Below is a small trained network, with its code and all its weights. Each question gives an input and a target symbol and asks what happens when units are switched off, that is, made to give their printed mean instead of their output.

import numpy as np


def w(rows, s, z=0):
    codes = np.array(rows[::2]) - 128.0
    scale = np.full(codes.shape[1], s)
    scale[-1] = z or s
    return codes * scale


def norm(h):
    return h / np.sqrt((h * h).mean(-1, keepdims=True) + 1e-5)


def softmax(a):
    e = np.exp(a - a.max(-1, keepdims=True))
    return e / e.sum(-1, keepdims=True)


def log_softmax(a):
    a = a - a.max(-1, keepdims=True)
    return a - np.log(np.exp(a).sum(-1, keepdims=True))


def net(x, mask):
    ids = ['αβγδεζηθμξσφψω'.index(c) for c in x.split()]
    T = len(ids)
    res = E[ids] + P[:T]
    u = 0
    for l in range(2):
        r = norm(res)
        for j in range(3):
            rows = slice(3 * j, 3 * j + 3)
            q, k, v = (r @ M[l][rows].T for M in (Q, K, V))
            z = softmax(np.where(np.tri(T) > 0, q @ k.T / 3**0.5, -1e9)) @ v
            o = O[l][rows]
            res = res + np.where(mask[u + j], z, o[:, -1]) @ o[:, :-1]
        u += 3
    return log_softmax(norm(res)[-1] @ U[:, :-1].T + U[:, -1])


Q, K, V, O = {}, {}, {}, {}
E = w([
[185,151,74],'α',
[168,134,147],'β',
[169,148,149],'γ',
[92,120,157],'δ',
[141,147,142],'ε',
[161,62,180],'ζ',
[103,124,97],'η',
[71,98,167],'θ',
[25,3,5],'μ',
[109,132,176],'ξ',
[53,90,40],'σ',
[145,167,127],'φ',
[103,122,95],'ψ',
[155,179,110],'ω',
],0.019)
P = w([
[169,5,147],'0',
[137,96,155],'1',
[118,102,144],'2',
[86,124,130],'3',
[72,129,120],'4',
[57,139,116],'5',
[51,140,112],'6',
[40,135,104],'7',
[30,142,99],'8',
[23,133,87],'9',
[24,133,84],'10',
[19,131,78],'11',
[20,133,79],'12',
[20,133,81],'13',
],0.0031)
Q[0] = w([
[137,177,142],'0.h1',
[71,129,204],'0.h1',
[188,173,75],'0.h1',
[67,53,231],'0.h2',
[117,59,124],'0.h2',
[112,40,191],'0.h2',
[161,6,156],'0.h3',
[105,169,86],'0.h3',
[171,175,120],'0.h3',
],0.023)
K[0] = w([
[98,182,101],'0.h1',
[39,151,154],'0.h1',
[186,167,69],'0.h1',
[187,4,202],'0.h2',
[180,75,128],'0.h2',
[182,67,182],'0.h2',
[86,77,233],'0.h3',
[104,154,82],'0.h3',
[187,96,103],'0.h3',
],0.023)
V[0] = w([
[82,144,255],'0.h1',
[76,154,85],'0.h1',
[108,21,166],'0.h1',
[38,98,223],'0.h2',
[133,118,188],'0.h2',
[104,135,71],'0.h2',
[126,161,135],'0.h3',
[34,146,236],'0.h3',
[102,64,161],'0.h3',
],0.0096)
O[0] = w([
[88,195,178,183],'0.h1',
[211,125,148,105],'0.h1',
[129,192,55,66],'0.h1',
[63,147,231,82],'0.h2',
[129,103,168,126],'0.h2',
[110,167,97,121],'0.h2',
[149,100,129,131],'0.h3',
[89,1,176,4],'0.h3',
[64,161,151,71],'0.h3',
],0.0092,0.0033)
Q[1] = w([
[168,149,180],'1.h1',
[53,131,179],'1.h1',
[110,166,133],'1.h1',
[159,156,161],'1.h2',
[115,111,85],'1.h2',
[114,127,178],'1.h2',
[112,229,222],'1.h3',
[222,32,7],'1.h3',
[82,8,188],'1.h3',
],0.016)
K[1] = w([
[193,141,185],'1.h1',
[69,97,201],'1.h1',
[115,186,98],'1.h1',
[83,91,103],'1.h2',
[140,137,171],'1.h2',
[139,139,60],'1.h2',
[66,235,124],'1.h3',
[249,56,13],'1.h3',
[55,15,142],'1.h3',
],0.014)
V[1] = w([
[196,20,73],'1.h1',
[162,94,80],'1.h1',
[90,128,225],'1.h1',
[161,2,137],'1.h2',
[198,108,203],'1.h2',
[50,104,104],'1.h2',
[205,148,134],'1.h3',
[180,36,58],'1.h3',
[158,141,92],'1.h3',
],0.0081)
O[1] = w([
[2,164,184,85],'1.h1',
[72,160,160,141],'1.h1',
[181,52,77,43],'1.h1',
[169,35,77,7],'1.h2',
[254,139,114,43],'1.h2',
[38,121,73,149],'1.h2',
[95,13,84,253],'1.h3',
[245,85,66,89],'1.h3',
[141,86,59,183],'1.h3',
],0.0071,0.0018)
U = w([
[118,94,144,70],'α',
[161,250,146,2],'β',
[179,140,131,52],'γ',
[95,54,105,31],'δ',
[183,155,193,176],'ε',
[145,113,167,115],'ζ',
[128,156,110,96],'η',
[137,117,144,163],'θ',
[79,80,81,139],'μ',
[131,108,166,140],'ξ',
[66,125,93,206],'σ',
[173,48,123,157],'φ',
[98,151,93,89],'ψ',
[182,113,90,176],'ω',
],0.018,0.0078)

Each question gives the input, a string of symbols that net reads in full, and the target symbol t.
The units are the heads (3 rows each of Q, K, V and O). Each row of codes is followed by its name. A weight is (code - 128) times the scale printed after its matrix; where a second scale follows, it is the last column's (O and U).
mask holds one flag per head, layer by layer. A switched-off head (its flag False) gives its mean, the last column of its rows in O, instead of its output. The means were averaged over made-up inputs and are rounded, as every weight is.
A unit's drop is (log p(t) with every unit on - log p(t) with that unit switched off) / (log p(t) with every unit on - log p(t) with every unit switched off).
The circuit of an input: a set's keep is (log p(t) with only the set's units on - log p(t) with every unit switched off) / (log p(t) with every unit on - log p(t) with every unit switched off). Starting from all 6 units, units are removed one at a time, each time the one whose removal leaves the highest keep (on an exact tie, the one counted first), for as long as the keep stays at least 0.8.
circuit, biggest first: the units of the circuit, biggest drop first
most important unit: the unit with the biggest drop
heads that matter: for each layer, one digit per head in row order, 1 if its drop is at least 0.15 and else 0, layers parted by /
drop of u: that unit's drop, to one decimal
input ζ φ ε, target φ: circuit, biggest first	(0.h2 1.h3)
input δ ε ω ε, target ω: circuit, biggest first	(1.h3 0.h3)
input ζ β β β σ σ ζ, target σ: circuit, biggest first	(0.h1)
input ε ξ ω φ, target ω: heads that matter	011 / 001
input ε α σ ε η ε ε β, target φ: heads that matter	100 / 001
input ε ε μ ε ω ζ ξ ω, target ω: heads that matter	010 / 001
input ε ε γ η ε γ ε ε ε ε, target ε: heads that matter	110 / 100
input ε ε ε ε ε ε ψ ε α θ γ γ ω ξ, target ε: circuit, biggest first	(1.h3 1.h1 0.h2)
input ε ε μ σ γ μ ε γ σ σ ε β, target σ: heads that matter	000 / 011
input φ σ β, target φ: circuit, biggest first	(0.h1 1.h2)
input ε ε ε ξ φ γ ε σ ζ σ σ σ β ω, target ω: heads that matter	010 / 000
input σ σ ε θ σ μ ε θ σ ε, target σ: heads that matter	001 / 011
input σ ε δ σ σ η γ, target σ: heads that matter	000 / 010
input γ β α ε ε β σ α ε α ε β ξ, target ε: most important unit	1.h3
input ε σ ξ β ε ε μ γ σ σ ω ε, target ω: circuit, biggest first	(0.h3 1.h3)
input ε σ γ, target σ: drop of 0.h2	0.1
input ψ ε ζ β ε ε, target ε: drop of 0.h1	0.8
input σ σ ε ψ ε σ η μ σ σ ε φ μ φ, target φ: drop of 0.h3	0.4
